Here is a tiny trained network, its code and every weight. The questions are about switching its units off for an input and a target symbol, where a switched-off unit gives its printed mean instead of its output.

import numpy as np


def w(rows, s, z=0):
    codes = np.array(rows[::2]) - 128.0
    scale = np.full(codes.shape[1], s)
    scale[-1] = z or s
    return codes * scale


def f(y):
    return y / 2 * (1 + np.tanh(0.7978845608 * (y + 0.044715 * y**3)))


def softmax(a):
    e = np.exp(a - a.max(-1, keepdims=True))
    return e / e.sum(-1, keepdims=True)


def log_softmax(a):
    a = a - a.max(-1, keepdims=True)
    return a - np.log(np.exp(a).sum(-1, keepdims=True))


def net(x, mask):
    ids = ['αβδζθμξπτφψω'.index(c) for c in x.split()]
    T = len(ids)
    res = E[ids] + P[:T]
    r = res
    for j in range(3):
        rows = slice(4 * j, 4 * j + 4)
        q, k, v = (r @ M[0][rows].T for M in (Q, K, V))
        z = softmax(np.where(np.tri(T) > 0, q @ k.T / 4**0.5, -1e9)) @ v
        o = O[0][rows]
        res = res + np.where(mask[j], z, o[:, -1]) @ o[:, :-1]
    y = f(res @ A[0][:, :-1].T + A[0][:, -1])
    res = res + np.where(mask[3:19], y, B[0][:, -1]) @ B[0][:, :-1]
    return log_softmax(res[-1] @ U[:, :-1].T + U[:, -1])


Q, K, V, O, A, B = {}, {}, {}, {}, {}, {}
E = w([
[97,105,166],'α',
[131,131,170],'β',
[207,158,90],'δ',
[119,129,162],'ζ',
[201,147,134],'θ',
[188,139,164],'μ',
[58,172,70],'ξ',
[157,132,41],'π',
[167,178,105],'τ',
[253,97,125],'φ',
[34,144,119],'ψ',
[88,23,144],'ω',
],0.016)
P = w([
[157,130,106],'0',
[94,123,90],'1',
[103,147,227],'2',
[188,169,76],'3',
[98,110,45],'4',
[103,164,246],'5',
[185,177,68],'6',
[127,89,39],'7',
[105,172,255],'8',
],0.0092)
Q[0] = w([
[85,177,189],'H0',
[121,146,109],'H0',
[88,213,147],'H0',
[102,115,152],'H0',
[35,5,231],'H1',
[125,49,191],'H1',
[81,42,180],'H1',
[85,88,130],'H1',
[145,181,208],'H2',
[165,153,158],'H2',
[128,166,66],'H2',
[117,124,73],'H2',
],0.011)
K[0] = w([
[93,171,157],'H0',
[128,158,68],'H0',
[128,209,139],'H0',
[96,134,139],'H0',
[34,30,131],'H1',
[86,97,123],'H1',
[12,3,66],'H1',
[100,108,62],'H1',
[141,138,168],'H2',
[168,133,149],'H2',
[137,97,76],'H2',
[113,71,99],'H2',
],0.014)
V[0] = w([
[59,114,184],'H0',
[51,254,254],'H0',
[27,39,72],'H0',
[226,167,205],'H0',
[182,105,145],'H1',
[36,47,125],'H1',
[52,93,146],'H1',
[196,110,165],'H1',
[84,234,4],'H2',
[27,84,60],'H2',
[123,25,98],'H2',
[173,100,190],'H2',
],0.0078)
O[0] = w([
[42,111,147,118],'H0',
[97,193,234,2],'H0',
[55,80,63,173],'H0',
[145,124,196,122],'H0',
[129,171,86,171],'H1',
[153,155,217,152],'H1',
[165,134,218,119],'H1',
[106,156,90,171],'H1',
[138,253,138,39],'H2',
[24,157,110,114],'H2',
[57,86,56,190],'H2',
[137,52,153,166],'H2',
],0.0057,0.0056)
A[0] = w([
[164,101,164,69],'N0',
[179,97,163,154],'N1',
[106,99,243,101],'N2',
[114,123,95,254],'N3',
[123,110,110,175],'N4',
[199,145,110,225],'N5',
[112,173,73,34],'N6',
[100,128,51,87],'N7',
[115,107,126,101],'N8',
[86,77,168,177],'N9',
[143,253,212,206],'N10',
[50,141,219,81],'N11',
[166,80,77,200],'N12',
[147,111,95,241],'N13',
[176,197,163,86],'N14',
[69,101,192,151],'N15',
],0.012,0.0064)
B[0] = w([
[141,90,130,145],'N0',
[158,93,175,175],'N1',
[208,86,83,188],'N2',
[90,125,151,205],'N3',
[108,113,153,171],'N4',
[108,105,148,208],'N5',
[206,61,164,146],'N6',
[126,131,174,192],'N7',
[149,143,108,139],'N8',
[149,163,123,207],'N9',
[173,246,161,162],'N10',
[89,135,65,174],'N11',
[98,137,139,255],'N12',
[90,140,131,217],'N13',
[207,201,80,138],'N14',
[136,138,80,197],'N15',
],0.011,0.014)
U = w([
[187,67,2,8],'α',
[204,106,170,2],'β',
[176,143,86,98],'δ',
[176,138,95,62],'ζ',
[174,131,79,73],'θ',
[155,125,213,210],'μ',
[120,204,214,82],'ξ',
[138,141,133,207],'π',
[141,179,72,232],'τ',
[148,27,214,149],'φ',
[75,201,103,120],'ψ',
[14,115,93,199],'ω',
],0.0085,0.0045)

Each question gives the input, a string of symbols that net reads in full, and the target symbol t.
The units are the heads (4 rows each of Q, K, V and O) and the neurons (one row each of A and B). Each row of codes is followed by its name. A weight is (code - 128) times the scale printed after its matrix; where a second scale follows, it is the last column's (O, A, B and U).
mask holds one flag per unit, heads first, then neurons. A switched-off unit (its flag False) gives its mean, the last column of its rows in O or B, instead of its output. The means were averaged over made-up inputs and are rounded, as every weight is.
A unit's drop is (log p(t) with every unit on - log p(t) with that unit switched off) / (log p(t) with every unit on - log p(t) with every unit switched off).
The circuit of an input: a set's keep is (log p(t) with only the set's units on - log p(t) with every unit switched off) / (log p(t) with every unit on - log p(t) with every unit switched off). Starting from the 12 units with the biggest drops (on a tie, the unit counted first), units are removed one at a time, each time the one whose removal leaves the highest keep (on an exact tie, the one counted first), for as long as the keep stays at least 0.8.
circuit, biggest first: the units of the circuit, biggest drop first
most important unit: the unit with the biggest drop
which heads matter: for each layer, one digit per head in row order, 1 if its drop is at least 0.15 and else 0, layers parted by /
drop when u is switched off: that unit's drop, to one decimal
input ω μ ω ζ, target ω: circuit, biggest first : N2, N10, N6
input φ μ τ μ τ ω φ ψ φ, target φ: which heads matter : 011
input φ τ ω μ ψ φ, target φ: most important unit : H2
input ω μ ζ ω ψ φ β, target ω: circuit, biggest first : H1, N2, N10
input φ τ φ ω, target φ: circuit, biggest first : H1, N11, N10
input ω ω ω φ μ φ ζ, target ω: circuit, biggest first : H1, N2, N9
input ψ ω ω φ δ, target ω: circuit, biggest first : N2, N3, H1
input ω ω β ω ψ ω π, target ω: which heads matter : 000
input ψ ξ ψ, target τ: which heads matter : 010
input ω ω μ μ, target ω: which heads matter : 010
input ω ω ω δ ω π φ ω, target ω: which heads matter : 101
input ω ω ω φ ω ω μ τ, target ω: which heads matter : 000
input ζ ψ ω, target α: which heads matter : 010
input ω α ω φ φ ω ζ φ τ, target ξ: which heads matter : 100
input ω φ φ β, target ω: drop when N15 is switched off : -0.1
input φ π μ, target β: drop when N2 is switched off : 0.2
input ω ω ψ ω τ ω θ, target ω: drop when N6 is switched off : -0.1
